Below is a small trained network, with its code and all its weights. Each question gives an input and a target symbol and asks what happens when units are switched off, that is, made to give their printed mean instead of their output.

import numpy as np


def w(rows, s, z=0):
    codes = np.array(rows[::2]) - 128.0
    scale = np.full(codes.shape[1], s)
    scale[-1] = z or s
    return codes * scale


def f(y):
    return np.maximum(y, 0)


def softmax(a):
    e = np.exp(a - a.max(-1, keepdims=True))
    return e / e.sum(-1, keepdims=True)


def log_softmax(a):
    a = a - a.max(-1, keepdims=True)
    return a - np.log(np.exp(a).sum(-1, keepdims=True))


def net(x, mask):
    ids = ['αδηθλμπ'.index(c) for c in x.split()]
    T = len(ids)
    res = E[ids] + P[:T]
    u = 0
    for l in range(2):
        r = res
        for j in range(3):
            rows = slice(3 * j, 3 * j + 3)
            q, k, v = (r @ M[l][rows].T for M in (Q, K, V))
            z = softmax(np.where(np.tri(T) > 0, q @ k.T / 3**0.5, -1e9)) @ v
            o = O[l][rows]
            res = res + np.where(mask[u + j], z, o[:, -1]) @ o[:, :-1]
        u += 3
        y = f(res @ A[l][:, :-1].T + A[l][:, -1])
        res = res + np.where(mask[u : u + 8], y, B[l][:, -1]) @ B[l][:, :-1]
        u += 8
    return log_softmax(res[-1] @ U[:, :-1].T + U[:, -1])


Q, K, V, O, A, B = {}, {}, {}, {}, {}, {}
E = w([
[213,167,75],'α',
[97,87,116],'δ',
[134,61,161],'η',
[218,165,145],'θ',
[140,150,144],'λ',
[2,71,131],'μ',
[250,80,82],'π',
],0.016)
P = w([
[128,130,151],'0',
[157,154,141],'1',
[37,214,123],'2',
[141,119,173],'3',
[91,144,131],'4',
[33,246,137],'5',
[119,99,149],'6',
[166,134,144],'7',
[101,137,131],'8',
[87,111,121],'9',
[156,135,129],'10',
],0.012)
Q[0] = w([
[176,135,154],'0.h0',
[133,78,124],'0.h0',
[149,135,136],'0.h0',
[133,76,96],'0.h1',
[71,190,138],'0.h1',
[226,102,174],'0.h1',
[174,194,151],'0.h2',
[220,189,108],'0.h2',
[158,84,247],'0.h2',
],0.013)
K[0] = w([
[115,197,120],'0.h0',
[164,112,142],'0.h0',
[123,252,159],'0.h0',
[81,148,149],'0.h1',
[185,171,130],'0.h1',
[128,69,142],'0.h1',
[137,170,71],'0.h2',
[90,206,125],'0.h2',
[28,216,84],'0.h2',
],0.011)
V[0] = w([
[89,140,192],'0.h0',
[26,115,160],'0.h0',
[44,94,52],'0.h0',
[129,145,76],'0.h1',
[149,111,33],'0.h1',
[152,147,218],'0.h1',
[175,53,191],'0.h2',
[164,210,244],'0.h2',
[19,172,3],'0.h2',
],0.0065)
O[0] = w([
[112,232,211,101],'0.h0',
[211,154,200,10],'0.h0',
[218,102,132,2],'0.h0',
[176,116,10,122],'0.h1',
[150,162,160,133],'0.h1',
[130,99,42,164],'0.h1',
[170,104,165,89],'0.h2',
[211,237,254,235],'0.h2',
[108,112,87,92],'0.h2',
],0.0046,0.004)
A[0] = w([
[16,137,119,151],'0.n0',
[145,91,149,1],'0.n1',
[146,21,220,172],'0.n2',
[93,85,149,86],'0.n3',
[203,3,128,24],'0.n4',
[144,145,62,68],'0.n5',
[81,93,238,75],'0.n6',
[141,83,135,164],'0.n7',
],0.011,0.0023)
B[0] = w([
[134,12,220,234],'0.n0',
[76,123,92,139],'0.n1',
[119,166,135,234],'0.n2',
[136,137,94,179],'0.n3',
[4,254,158,254],'0.n4',
[157,31,201,197],'0.n5',
[66,59,99,208],'0.n6',
[148,167,150,183],'0.n7',
],0.0064,0.0032)
Q[1] = w([
[152,36,213],'1.h0',
[142,152,95],'1.h0',
[125,146,147],'1.h0',
[98,156,219],'1.h1',
[153,196,134],'1.h1',
[117,148,227],'1.h1',
[102,85,95],'1.h2',
[121,79,102],'1.h2',
[117,252,164],'1.h2',
],0.014)
K[1] = w([
[137,78,68],'1.h0',
[235,129,148],'1.h0',
[164,90,89],'1.h0',
[139,142,126],'1.h1',
[1,158,149],'1.h1',
[194,101,69],'1.h1',
[171,70,166],'1.h2',
[124,83,138],'1.h2',
[107,212,70],'1.h2',
],0.014)
V[1] = w([
[174,171,45],'1.h0',
[125,88,154],'1.h0',
[93,133,245],'1.h0',
[250,143,198],'1.h1',
[110,79,146],'1.h1',
[147,244,70],'1.h1',
[201,93,33],'1.h2',
[87,171,133],'1.h2',
[155,186,124],'1.h2',
],0.011)
O[1] = w([
[131,208,95,77],'1.h0',
[89,66,128,130],'1.h0',
[141,175,190,238],'1.h0',
[255,103,166,149],'1.h1',
[84,90,164,139],'1.h1',
[135,220,45,97],'1.h1',
[99,78,105,2],'1.h2',
[212,151,125,185],'1.h2',
[166,42,124,188],'1.h2',
],0.0071,0.0059)
A[1] = w([
[101,130,149,150],'1.n0',
[206,102,49,71],'1.n1',
[77,44,140,170],'1.n2',
[1,80,66,70],'1.n3',
[78,204,165,63],'1.n4',
[149,79,162,255],'1.n5',
[168,80,43,143],'1.n6',
[108,51,178,53],'1.n7',
],0.007,0.0036)
B[1] = w([
[206,25,99,169],'1.n0',
[125,1,122,188],'1.n1',
[197,215,121,218],'1.n2',
[163,101,112,160],'1.n3',
[51,132,125,161],'1.n4',
[148,158,92,254],'1.n5',
[57,59,88,154],'1.n6',
[115,135,46,213],'1.n7',
],0.0065,0.0058)
U = w([
[139,102,53,180],'α',
[110,142,183,64],'δ',
[67,149,255,168],'η',
[210,151,174,168],'θ',
[137,178,124,31],'λ',
[114,46,205,17],'μ',
[93,251,85,253],'π',
],0.0066,0.0042)

Each question gives the input, a string of symbols that net reads in full, and the target symbol t.
The units are the heads (3 rows each of Q, K, V and O) and the neurons (one row each of A and B). Each row of codes is followed by its name. A weight is (code - 128) times the scale printed after its matrix; where a second scale follows, it is the last column's (O, A, B and U).
mask holds one flag per unit, layer by layer, with each layer's heads first. A switched-off unit (its flag False) gives its mean, the last column of its rows in O or B, instead of its output. The means were averaged over made-up inputs and are rounded, as every weight is.
A unit's drop is (log p(t) with every unit on - log p(t) with that unit switched off) / (log p(t) with every unit on - log p(t) with every unit switched off).
The circuit of an input: a set's keep is (log p(t) with only the set's units on - log p(t) with every unit switched off) / (log p(t) with every unit on - log p(t) with every unit switched off). Starting from the 12 units with the biggest drops (on a tie, the unit counted first), units are removed one at a time, each time the one whose removal leaves the highest keep (on an exact tie, the one counted first), for as long as the keep stays at least 0.8.
units of the circuit, in order: the units of the circuit, biggest drop first
most important unit: the unit with the biggest drop
k most important neurons of layer l: the k neurons of layer l with the biggest drops, biggest first
which heads matter: for each layer, one digit per head in row order, 1 if its drop is at least 0.15 and else 0, layers parted by /
drop of u: that unit's drop, to one decimal
input θ π θ θ α α λ π π π η, target π: most important unit -> 0.n4
input θ π μ θ θ, target μ: which heads matter -> 000 / 010
input θ δ μ θ η α, target η: units of the circuit, in order -> 1.h1, 0.n0
input μ θ θ, target η: which heads matter -> 001 / 010
input θ λ η, target θ: units of the circuit, in order -> 1.h1, 0.h2
input θ θ θ θ θ α θ α, target α: which heads matter -> 010 / 011
input λ θ θ θ θ δ, target θ: which heads matter -> 001 / 010
input η α α π, target π: units of the circuit, in order -> 0.n4, 1.h1
input θ π π α, target α: which heads matter -> 100 / 111
input π λ θ α α π μ θ π θ δ, target π: which heads matter -> 100 / 011
input μ α θ, target η: which heads matter -> 001 / 010
input α θ π θ, target α: which heads matter -> 100 / 111
input θ η η θ δ λ, target θ: which heads matter -> 001 / 011
input α π π, target α: most important unit -> 1.h0
input η θ μ μ λ δ, target θ: 2 most important neurons of layer 0 -> 0.n0, 0.n4
input α θ α θ, target α: 2 most important neurons of layer 1 -> 1.n1, 1.n6
input θ α π, target α: drop of 1.n1 -> 0.2
input θ θ λ, target θ: drop of 0.n0 -> 0.4
input α μ π π, target π: drop of 0.n5 -> -0.1
input θ μ θ θ μ α, target η: drop of 1.n5 -> 0.0
